Here is a tiny trained network, its code and every weight. The questions are about switching its units off for an input and a target symbol, where a switched-off unit gives its printed mean instead of its output.

import numpy as np


def w(rows, s, z=0):
    codes = np.array(rows[::2]) - 128.0
    scale = np.full(codes.shape[1], s)
    scale[-1] = z or s
    return codes * scale


def norm(h):
    return h / np.sqrt((h * h).mean(-1, keepdims=True) + 1e-5)


def f(y):
    return y / 2 * (1 + np.tanh(0.7978845608 * (y + 0.044715 * y**3)))


def softmax(a):
    e = np.exp(a - a.max(-1, keepdims=True))
    return e / e.sum(-1, keepdims=True)


def log_softmax(a):
    a = a - a.max(-1, keepdims=True)
    return a - np.log(np.exp(a).sum(-1, keepdims=True))


def net(x, mask):
    ids = ['ΘΩγζτψ'.index(c) for c in x.split()]
    T = len(ids)
    res = E[ids] + P[:T]
    r = norm(res)
    for j in range(3):
        rows = slice(3 * j, 3 * j + 3)
        q, k, v = (r @ M[0][rows].T for M in (Q, K, V))
        z = softmax(np.where(np.tri(T) > 0, q @ k.T / 3**0.5, -1e9)) @ v
        o = O[0][rows]
        res = res + np.where(mask[j], z, o[:, -1]) @ o[:, :-1]
    y = f(norm(res) @ A[0][:, :-1].T + A[0][:, -1])
    res = res + np.where(mask[3:15], y, B[0][:, -1]) @ B[0][:, :-1]
    return log_softmax(norm(res)[-1] @ U[:, :-1].T + U[:, -1])


Q, K, V, O, A, B = {}, {}, {}, {}, {}, {}
E = w([
[123,180,87,114,160,109,78,106,212,98,150,62],'Θ',
[151,201,71,102,120,153,190,160,164,101,71,134],'Ω',
[147,93,244,137,115,127,104,95,145,169,183,165],'γ',
[168,131,154,158,124,84,105,160,119,64,7,100],'ζ',
[89,178,163,129,147,151,72,73,56,199,65,110],'τ',
[131,94,100,64,163,97,26,72,116,150,112,114],'ψ',
],0.019)
P = w([
[87,100,139,119,162,89,162,166,129,148,152,144],'0',
[78,164,195,90,128,97,67,35,173,119,145,189],'1',
[193,171,160,148,155,142,107,162,134,142,164,115],'2',
[134,150,144,115,104,107,127,4,134,95,156,147],'3',
[190,159,136,139,181,157,95,145,117,134,138,118],'4',
[95,158,126,77,126,153,144,99,152,89,79,94],'5',
[209,147,143,141,147,157,129,169,106,158,139,135],'6',
[131,95,81,104,57,170,137,116,156,121,76,31],'7',
[169,140,158,122,165,154,98,162,85,162,129,117],'8',
],0.018)
Q[0] = w([
[159,104,182,138,114,51,96,98,147,60,38,136],'H1',
[111,105,147,108,84,127,168,112,136,158,152,166],'H1',
[242,153,193,139,250,119,37,199,122,201,162,98],'H1',
[150,94,156,133,87,79,152,123,108,83,89,78],'H2',
[50,119,95,67,85,134,141,93,166,142,150,127],'H2',
[63,112,61,109,67,116,196,47,134,86,117,106],'H2',
[91,96,71,97,182,64,101,106,225,73,237,49],'H3',
[154,128,116,185,81,67,123,215,191,27,79,137],'H3',
[123,104,122,134,173,78,48,79,46,154,45,85],'H3',
],0.012)
K[0] = w([
[106,102,211,184,94,51,66,110,156,76,65,111],'H1',
[153,105,191,105,126,186,143,113,137,135,143,169],'H1',
[79,43,109,172,183,19,156,186,71,158,185,109],'H1',
[164,152,143,188,84,69,108,133,89,103,125,110],'H2',
[145,130,115,120,77,217,102,61,152,105,145,131],'H2',
[219,154,73,107,53,247,88,84,105,109,109,81],'H2',
[133,132,87,78,154,80,51,120,250,114,221,85],'H3',
[158,166,43,150,132,73,161,164,157,71,67,132],'H3',
[98,89,144,125,151,57,8,126,33,123,69,106],'H3',
],0.012)
V[0] = w([
[96,108,120,132,160,105,127,133,196,88,187,123],'H1',
[95,254,194,154,182,130,134,114,100,157,165,205],'H1',
[102,209,128,203,121,139,127,125,151,143,119,2],'H1',
[131,149,119,180,127,187,55,64,76,148,112,116],'H2',
[236,111,155,205,54,145,138,130,122,115,193,121],'H2',
[125,68,151,123,8,146,127,105,145,126,30,21],'H2',
[144,171,141,131,241,99,149,184,93,170,176,210],'H3',
[165,89,112,119,79,148,134,116,99,180,99,67],'H3',
[118,134,68,123,56,140,105,108,174,185,76,83],'H3',
],0.0088)
O[0] = w([
[203,138,115,61,68,87,205,101,106,163,31,170,126],'H1',
[138,60,104,125,182,146,177,220,185,101,93,78,157],'H1',
[254,109,67,125,248,124,90,117,94,146,145,141,109],'H1',
[160,102,46,138,103,116,8,162,189,150,63,181,21],'H2',
[128,164,122,125,89,109,160,192,84,104,38,20,2],'H2',
[172,192,176,69,107,137,51,190,130,148,179,88,202],'H2',
[195,146,96,63,159,96,25,195,113,79,97,26,158],'H3',
[126,132,171,144,150,140,195,88,228,31,153,142,106],'H3',
[132,79,219,136,88,114,127,105,124,109,159,159,81],'H3',
],0.0073,0.0057)
A[0] = w([
[105,118,108,170,172,154,187,131,94,95,191,111,21],'N1',
[99,149,142,120,74,133,95,155,153,131,117,126,110],'N2',
[99,99,121,152,40,161,200,179,140,88,61,82,167],'N3',
[107,111,145,130,154,146,179,134,101,123,155,126,35],'N4',
[111,113,94,146,92,138,138,217,119,123,56,56,34],'N5',
[135,77,134,159,152,167,169,132,78,116,196,114,37],'N6',
[117,108,80,146,70,141,159,254,120,92,40,39,3],'N7',
[171,81,101,99,127,157,115,156,105,124,111,50,143],'N8',
[105,123,101,103,104,132,97,88,169,148,83,177,105],'N9',
[69,128,144,152,111,100,136,97,112,141,177,241,95],'N10',
[112,152,146,158,85,120,139,92,153,125,119,148,136],'N11',
[131,149,133,90,125,137,75,122,118,117,126,78,183],'N12',
],0.015,0.0063)
B[0] = w([
[96,57,120,153,158,129,126,85,86,67,218,108,141],'N1',
[136,121,117,149,190,117,144,99,82,139,147,148,163],'N2',
[206,166,127,103,114,101,143,192,120,110,103,59,228],'N3',
[138,113,106,137,122,158,119,137,95,110,140,119,138],'N4',
[124,83,91,163,50,136,137,130,104,174,89,133,196],'N5',
[120,81,71,138,122,101,151,145,84,85,129,106,141],'N6',
[70,68,40,253,2,137,214,105,144,192,40,129,226],'N7',
[80,109,143,183,112,132,144,71,153,142,110,126,193],'N8',
[127,174,147,134,102,120,129,138,105,110,143,95,186],'N9',
[77,112,198,147,94,132,130,78,168,110,93,208,183],'N10',
[86,118,140,97,127,140,99,110,154,131,144,167,170],'N11',
[155,192,115,87,120,112,140,177,115,113,132,91,251],'N12',
],0.017,0.011)
U = w([
[38,172,209,105,56,139,89,43,189,137,126,205,171],'Θ',
[153,215,187,23,60,125,64,128,148,104,120,66,130],'Ω',
[74,133,81,130,30,132,98,108,147,187,54,103,217],'γ',
[114,108,130,137,152,155,19,146,231,155,88,148,116],'ζ',
[174,145,129,68,158,88,143,4,131,180,61,186,2],'τ',
[92,102,128,115,108,153,118,56,96,49,156,113,96],'ψ',
],0.0043,0.0019)

Each question gives the input, a string of symbols that net reads in full, and the target symbol t.
The units are the heads (3 rows each of Q, K, V and O) and the neurons (one row each of A and B). Each row of codes is followed by its name. A weight is (code - 128) times the scale printed after its matrix; where a second scale follows, it is the last column's (O, A, B and U).
mask holds one flag per unit, heads first, then neurons. A switched-off unit (its flag False) gives its mean, the last column of its rows in O or B, instead of its output. The means were averaged over made-up inputs and are rounded, as every weight is.
A unit's drop is (log p(t) with every unit on - log p(t) with that unit switched off) / (log p(t) with every unit on - log p(t) with every unit switched off).
The circuit of an input: a set's keep is (log p(t) with only the set's units on - log p(t) with every unit switched off) / (log p(t) with every unit on - log p(t) with every unit switched off). Starting from the 12 units with the biggest drops (on a tie, the unit counted first), units are removed one at a time, each time the one whose removal leaves the highest keep (on an exact tie, the one counted first), for as long as the keep stays at least 0.8.
circuit, biggest first: the units of the circuit, biggest drop first
unit that matters most: the unit with the biggest drop
k most important neurons: the k neurons with the biggest drops, biggest first
heads that matter: for each layer, one digit per head in row order, 1 if its drop is at least 0.15 and else 0, layers parted by /
drop of u: that unit's drop, to one decimal
input τ Ω ζ ζ Θ, target ζ: circuit, biggest first => (H1; H2)
input Ω ζ Ω ψ, target Θ: circuit, biggest first => (H3; N10)
input γ τ ζ Ω ψ ψ, target Ω: unit that matters most => N7
input Θ Θ ζ Ω Θ Ω ζ ζ Ω, target τ: circuit, biggest first => (H1; N7; H2)
input Θ ψ ζ γ ζ ζ ζ ζ τ, target τ: circuit, biggest first => (H1; H2; N7)
input Ω ζ ζ ζ γ, target ψ: circuit, biggest first => (H2; N1)
input ψ Ω Θ τ ζ, target Θ: heads that matter => 110
input τ ζ τ, target ζ: circuit, biggest first => (H1; H2; N7)
input ζ ζ Ω ψ ζ γ ζ γ, target Ω: heads that matter => 011
input ψ ψ Ω Ω ζ γ, target Θ: heads that matter => 001
input ζ Ω ψ ζ, target Ω: heads that matter => 100
input Ω Θ ζ γ Ω γ γ Θ, target Ω: 3 most important neurons => (N7; N12; N5)
input ζ ζ ζ Ω Θ γ γ, target Ω: heads that matter => 001
input τ γ Θ ζ, target Θ: unit that matters most => H3
input ψ Ω ζ ζ, target Ω: heads that matter => 111
input ζ Θ ζ τ, target Θ: 2 most important neurons => (N10; N3)
input τ τ τ τ Ω, target ζ: drop of H1 => 0.4
input Ω ψ τ ζ ζ Θ ζ Θ ζ, target ψ: drop of H2 => 0.9
input ζ γ Ω, target Ω: drop of H3 => 0.1
input τ ψ ζ, target ζ: unit that matters most => H2
